Below are the code and all the weights of a small trained network. Each question names an input and a class and asks about switching units off, where a switched-off unit gives its printed mean instead of its output.

import numpy as np


def w(rows, s, z=0):
    codes = np.array(rows[::2]) - 128.0
    scale = np.full(codes.shape[1], s)
    scale[-1] = z or s
    return codes * scale


def norm(h):
    return h / np.sqrt((h * h).mean(-1, keepdims=True) + 1e-5)


def f(y):
    return np.maximum(y, 0)


def log_softmax(a):
    a = a - a.max(-1, keepdims=True)
    return a - np.log(np.exp(a).sum(-1, keepdims=True))


def net(x, mask):
    res = np.array(x, float).reshape(1, 8) / 4 @ E
    u = 0
    for l in range(2):
        y = f(norm(res) @ A[l][:, :-1].T + A[l][:, -1])
        res = res + np.where(mask[u : u + 12], y, B[l][:, -1]) @ B[l][:, :-1]
        u += 12
    return log_softmax(norm(res)[-1] @ U[:, :-1].T + U[:, -1])


A, B = {}, {}
E = w([
[51,56,210,80],'x0',
[162,88,115,150],'x1',
[113,96,85,135],'x2',
[201,130,189,144],'x3',
[115,146,136,118],'x4',
[67,141,156,255],'x5',
[124,100,99,135],'x6',
[87,142,107,110],'x7',
],0.0074)
A[0] = w([
[74,48,220,118,20],'0.n0',
[72,127,132,174,92],'0.n1',
[83,130,139,114,109],'0.n2',
[49,128,216,248,43],'0.n3',
[149,190,89,183,186],'0.n4',
[114,51,84,184,83],'0.n5',
[70,72,177,102,72],'0.n6',
[103,119,129,151,95],'0.n7',
[141,138,113,57,183],'0.n8',
[68,59,204,150,2],'0.n9',
[172,90,154,164,176],'0.n10',
[122,171,162,108,91],'0.n11',
],0.012,0.0016)
B[0] = w([
[145,250,2,175,227],'0.n0',
[93,78,220,101,182],'0.n1',
[125,161,173,113,164],'0.n2',
[144,3,243,85,254],'0.n3',
[110,255,132,228,201],'0.n4',
[38,168,159,28,179],'0.n5',
[147,198,69,131,207],'0.n6',
[103,115,153,114,152],'0.n7',
[233,147,242,90,193],'0.n8',
[81,244,48,238,213],'0.n9',
[48,172,174,72,174],'0.n10',
[80,158,84,83,149],'0.n11',
],0.0098,0.0076)
A[1] = w([
[218,131,149,165,135],'1.n0',
[151,163,160,155,199],'1.n1',
[140,179,136,157,188],'1.n2',
[104,68,153,128,212],'1.n3',
[62,77,158,252,157],'1.n4',
[98,57,166,142,73],'1.n5',
[129,95,168,88,149],'1.n6',
[59,181,148,116,146],'1.n7',
[127,201,171,167,204],'1.n8',
[159,84,151,77,191],'1.n9',
[172,66,109,108,161],'1.n10',
[187,79,214,139,2],'1.n11',
],0.014,0.0014)
B[1] = w([
[28,166,159,138,172],'1.n0',
[109,112,79,127,195],'1.n1',
[93,88,109,159,206],'1.n2',
[162,88,92,88,149],'1.n3',
[213,245,168,17,209],'1.n4',
[173,82,111,59,153],'1.n5',
[125,63,97,113,160],'1.n6',
[178,29,97,214,234],'1.n7',
[94,45,71,136,255],'1.n8',
[95,35,211,86,161],'1.n9',
[149,152,170,99,141],'1.n10',
[161,99,78,126,170],'1.n11',
],0.012,0.01)
U = w([
[61,178,33,254,65],'0',
[95,17,71,148,255],'1',
[162,130,198,67,56],'2',
],0.0084,0.0015)

Each question gives the input, the list of numbers given to net, and the class t.
The units are the neurons (one row each of A and B). Each row of codes is followed by its name. A weight is (code - 128) times the scale printed after its matrix; where a second scale follows, it is the last column's (A, B and U).
mask holds one flag per neuron, layer by layer. A switched-off neuron (its flag False) gives its mean, the last column of its row in B, instead of its output. The means were averaged over made-up inputs and are rounded, as every weight is.
A unit's drop is (log p(t) with every unit on - log p(t) with that unit switched off) / (log p(t) with every unit on - log p(t) with every unit switched off).
The circuit of an input: a set's keep is (log p(t) with only the set's units on - log p(t) with every unit switched off) / (log p(t) with every unit on - log p(t) with every unit switched off). Starting from the 12 units with the biggest drops (on a tie, the unit counted first), units are removed one at a time, each time the one whose removal leaves the highest keep (on an exact tie, the one counted first), for as long as the keep stays at least 0.8.
circuit, biggest first: the units of the circuit, biggest drop first
unit that matters most: the unit with the biggest drop
k most important neurons: the k neurons with the biggest drops, biggest first
k most important neurons of layer l: the k neurons of layer l with the biggest drops, biggest first
drop when u is switched off: that unit's drop, to one decimal
input [3,3,1,4,2,3,-2,-5], class 0: circuit, biggest first -> [0.n9]
input [-5,5,1,-3,6,8,3,0], class 2: 2 most important neurons -> [1.n4; 0.n3]
input [-6,5,-5,-7,-1,-5,3,-3], class 0: 2 most important neurons of layer 1 -> [1.n0; 1.n7]
input [-6,3,0,-7,-3,-8,1,-6], class 2: 2 most important neurons -> [0.n9; 0.n0]
input [8,-6,6,-6,-7,5,-5,-4], class 0: 2 most important neurons -> [0.n0; 0.n9]
input [1,4,6,1,3,-6,-1,4], class 2: 2 most important neurons -> [1.n8; 1.n7]
input [7,-1,-2,1,1,8,3,8], class 2: 3 most important neurons -> [0.n3; 0.n1; 1.n4]
input [-3,-7,-8,8,7,7,5,-2], class 2: 2 most important neurons -> [0.n3; 1.n4]
input [-6,-2,0,7,-7,-5,-2,-3], class 0: circuit, biggest first -> [1.n0; 1.n7; 1.n4]
input [-6,6,5,-2,3,-6,0,-4], class 0: 3 most important neurons -> [0.n3; 0.n4; 1.n4]
input [-6,-5,8,3,0,7,4,-1], class 2: circuit, biggest first -> [0.n0; 1.n4]
input [-4,-4,-4,2,-4,2,-6,2], class 1: 3 most important neurons of layer 0 -> [0.n9; 0.n0; 0.n11]
input [-2,-5,-5,1,8,-2,-5,-2], class 1: 3 most important neurons of layer 0 -> [0.n0; 0.n9; 0.n6]
input [1,2,-2,8,-3,7,-3,6], class 2: circuit, biggest first -> [1.n4]
input [6,-3,-5,1,7,3,-3,-8], class 0: 2 most important neurons of layer 0 -> [0.n0; 0.n9]
input [5,3,-4,-4,-6,2,0,8], class 0: 2 most important neurons -> [0.n9; 0.n0]
input [-1,-1,-6,3,8,-4,-7,-3], class 1: 2 most important neurons -> [1.n4; 0.n3]
input [-2,-3,7,-4,2,7,6,8], class 2: drop when 1.n8 is switched off -> 0.1
input [-6,5,1,3,-2,7,-5,1], class 2: drop when 0.n8 is switched off -> 0.1
input [3,-3,-5,-3,-2,0,0,-6], class 0: unit that matters most -> 0.n0
input [0,-5,8,-4,-6,8,2,7], class 2: drop when 1.n4 is switched off -> 0.3
